Here is a tiny trained network, its code and every weight. The questions are about switching its units off for an input and a target symbol, where a switched-off unit gives its printed mean instead of its output.

import numpy as np


def w(rows, s, z=0):
    codes = np.array(rows[::2]) - 128.0
    scale = np.full(codes.shape[1], s)
    scale[-1] = z or s
    return codes * scale


def f(y):
    return y / 2 * (1 + np.tanh(0.7978845608 * (y + 0.044715 * y**3)))


def softmax(a):
    e = np.exp(a - a.max(-1, keepdims=True))
    return e / e.sum(-1, keepdims=True)


def log_softmax(a):
    a = a - a.max(-1, keepdims=True)
    return a - np.log(np.exp(a).sum(-1, keepdims=True))


def net(x, mask):
    ids = ['ΛΣαβεζηθμξπ'.index(c) for c in x.split()]
    T = len(ids)
    res = E[ids] + P[:T]
    q, k, v = (res @ M[0].T for M in (Q, K, V))
    z = softmax(np.where(np.tri(T) > 0, q @ k.T / 4**0.5, -1e9)) @ v
    res = res + np.where(mask[0], z, O[0][:, -1]) @ O[0][:, :-1]
    y = f(res @ A[0][:, :-1].T + A[0][:, -1])
    res = res + np.where(mask[1:9], y, B[0][:, -1]) @ B[0][:, :-1]
    return log_softmax(res[-1] @ U[:, :-1].T + U[:, -1])


Q, K, V, O, A, B = {}, {}, {}, {}, {}, {}
E = w([
[109,116,66,86,170,130],'Λ',
[193,116,66,106,121,119],'Σ',
[250,185,212,116,152,78],'α',
[136,157,98,108,131,100],'β',
[159,191,120,99,110,137],'ε',
[114,180,150,196,139,176],'ζ',
[111,110,115,121,99,147],'η',
[141,119,190,151,150,92],'θ',
[146,95,80,155,138,171],'μ',
[80,164,78,147,117,94],'ξ',
[100,103,102,146,169,150],'π',
],0.024)
P = w([
[138,117,210,45,223,254],'0',
[117,96,177,74,183,219],'1',
[125,91,156,99,151,186],'2',
[130,100,139,119,138,159],'3',
[137,90,121,146,122,134],'4',
[148,93,106,166,101,108],'5',
[152,95,75,186,99,77],'6',
[158,91,52,194,89,54],'7',
],0.0063)
Q[0] = w([
[67,121,232,173,118,101],'head 0',
[144,159,112,141,128,130],'head 0',
[177,156,99,160,103,176],'head 0',
[4,150,44,152,92,219],'head 0',
],0.028)
K[0] = w([
[28,138,189,21,132,162],'head 0',
[119,128,151,164,116,138],'head 0',
[160,129,153,196,85,162],'head 0',
[65,189,4,205,68,206],'head 0',
],0.025)
V[0] = w([
[127,161,62,68,1,73],'head 0',
[69,29,156,164,237,108],'head 0',
[33,223,164,92,183,44],'head 0',
[131,70,128,138,251,1],'head 0',
],0.0093)
O[0] = w([
[101,92,154,2,88,210,2],'head 0',
[115,61,64,95,118,48,103],'head 0',
[2,177,143,139,219,129,11],'head 0',
[103,104,198,109,236,70,164],'head 0',
],0.0081,0.0048)
A[0] = w([
[154,136,175,4,141,171,76],'neuron 0',
[137,106,120,72,123,230,148],'neuron 1',
[37,76,93,166,63,99,67],'neuron 2',
[161,138,200,132,73,91,3],'neuron 3',
[100,173,128,110,139,179,53],'neuron 4',
[128,176,19,108,106,114,87],'neuron 5',
[109,182,161,145,114,84,16],'neuron 6',
[105,210,147,55,164,156,61],'neuron 7',
],0.014,0.0039)
B[0] = w([
[118,172,197,99,180,187,228],'neuron 0',
[119,147,71,135,111,55,255],'neuron 1',
[166,211,135,72,165,139,171],'neuron 2',
[100,133,57,124,142,177,183],'neuron 3',
[108,136,120,68,55,182,153],'neuron 4',
[80,103,167,131,123,157,244],'neuron 5',
[111,109,167,85,67,122,199],'neuron 6',
[180,5,165,119,139,86,195],'neuron 7',
],0.017,0.0082)
U = w([
[107,83,52,125,254,167,79],'Λ',
[215,211,68,79,174,128,187],'Σ',
[217,140,155,120,118,85,45],'α',
[210,102,175,134,233,201,45],'β',
[149,135,147,73,88,138,2],'ε',
[65,151,154,174,174,203,200],'ζ',
[149,133,61,117,91,79,101],'η',
[92,151,127,117,158,38,173],'θ',
[170,89,74,156,127,189,197],'μ',
[63,115,107,69,156,156,147],'ξ',
[204,147,77,150,231,107,103],'π',
],0.007,0.0073)

Each question gives the input, a string of symbols that net reads in full, and the target symbol t.
The units are the heads (4 rows each of Q, K, V and O) and the neurons (one row each of A and B). Each row of codes is followed by its name. A weight is (code - 128) times the scale printed after its matrix; where a second scale follows, it is the last column's (O, A, B and U).
mask holds one flag per unit, heads first, then neurons. A switched-off unit (its flag False) gives its mean, the last column of its rows in O or B, instead of its output. The means were averaged over made-up inputs and are rounded, as every weight is.
A unit's drop is (log p(t) with every unit on - log p(t) with that unit switched off) / (log p(t) with every unit on - log p(t) with every unit switched off).
The circuit of an input: a set's keep is (log p(t) with only the set's units on - log p(t) with every unit switched off) / (log p(t) with every unit on - log p(t) with every unit switched off). Starting from all 9 units, units are removed one at a time, each time the one whose removal leaves the highest keep (on an exact tie, the one counted first), for as long as the keep stays at least 0.8.
units of the circuit, in order: the units of the circuit, biggest drop first
most important unit: the unit with the biggest drop
k most important neurons: the k neurons with the biggest drops, biggest first
drop of u: that unit's drop, to one decimal
input π α Σ η, target η: units of the circuit, in order	(neuron 1; head 0)
input ε ζ Λ Σ β, target Σ: units of the circuit, in order	(head 0; neuron 1; neuron 0; neuron 7)
input ξ ζ μ π ξ θ ζ ε, target ζ: most important unit	neuron 5
input ξ Λ Σ ξ Σ μ π Λ, target μ: units of the circuit, in order	(head 0; neuron 1)
input π μ Σ Λ θ Λ η, target Σ: 3 most important neurons	(neuron 2; neuron 7; neuron 6)
input η η β, target β: units of the circuit, in order	(head 0; neuron 7; neuron 0)
input π η μ Σ Σ μ μ π, target μ: 2 most important neurons	(neuron 1; neuron 0)
input π Λ θ Λ ζ α ε, target α: units of the circuit, in order	(head 0; neuron 7; neuron 5; neuron 6)
input ζ Σ α β ξ θ, target ζ: units of the circuit, in order	(head 0; neuron 7)
input η β ε β, target β: 3 most important neurons	(neuron 7; neuron 0; neuron 6)
input ζ Σ θ θ η Σ ξ η, target ξ: 3 most important neurons	(neuron 4; neuron 0; neuron 7)
input ξ ξ ξ Λ, target ξ: 2 most important neurons	(neuron 4; neuron 1)
input β β ξ ε ε Σ ε β, target Σ: 4 most important neurons	(neuron 1; neuron 0; neuron 7; neuron 6)
input ε μ Λ Σ π β μ ξ, target ξ: most important unit	head 0
input α θ η η Σ, target π: drop of neuron 6	0.2
input η π ξ π ξ η Σ, target Σ: drop of neuron 1	1.3
input ε Σ ε Λ, target Σ: drop of neuron 1	1.1
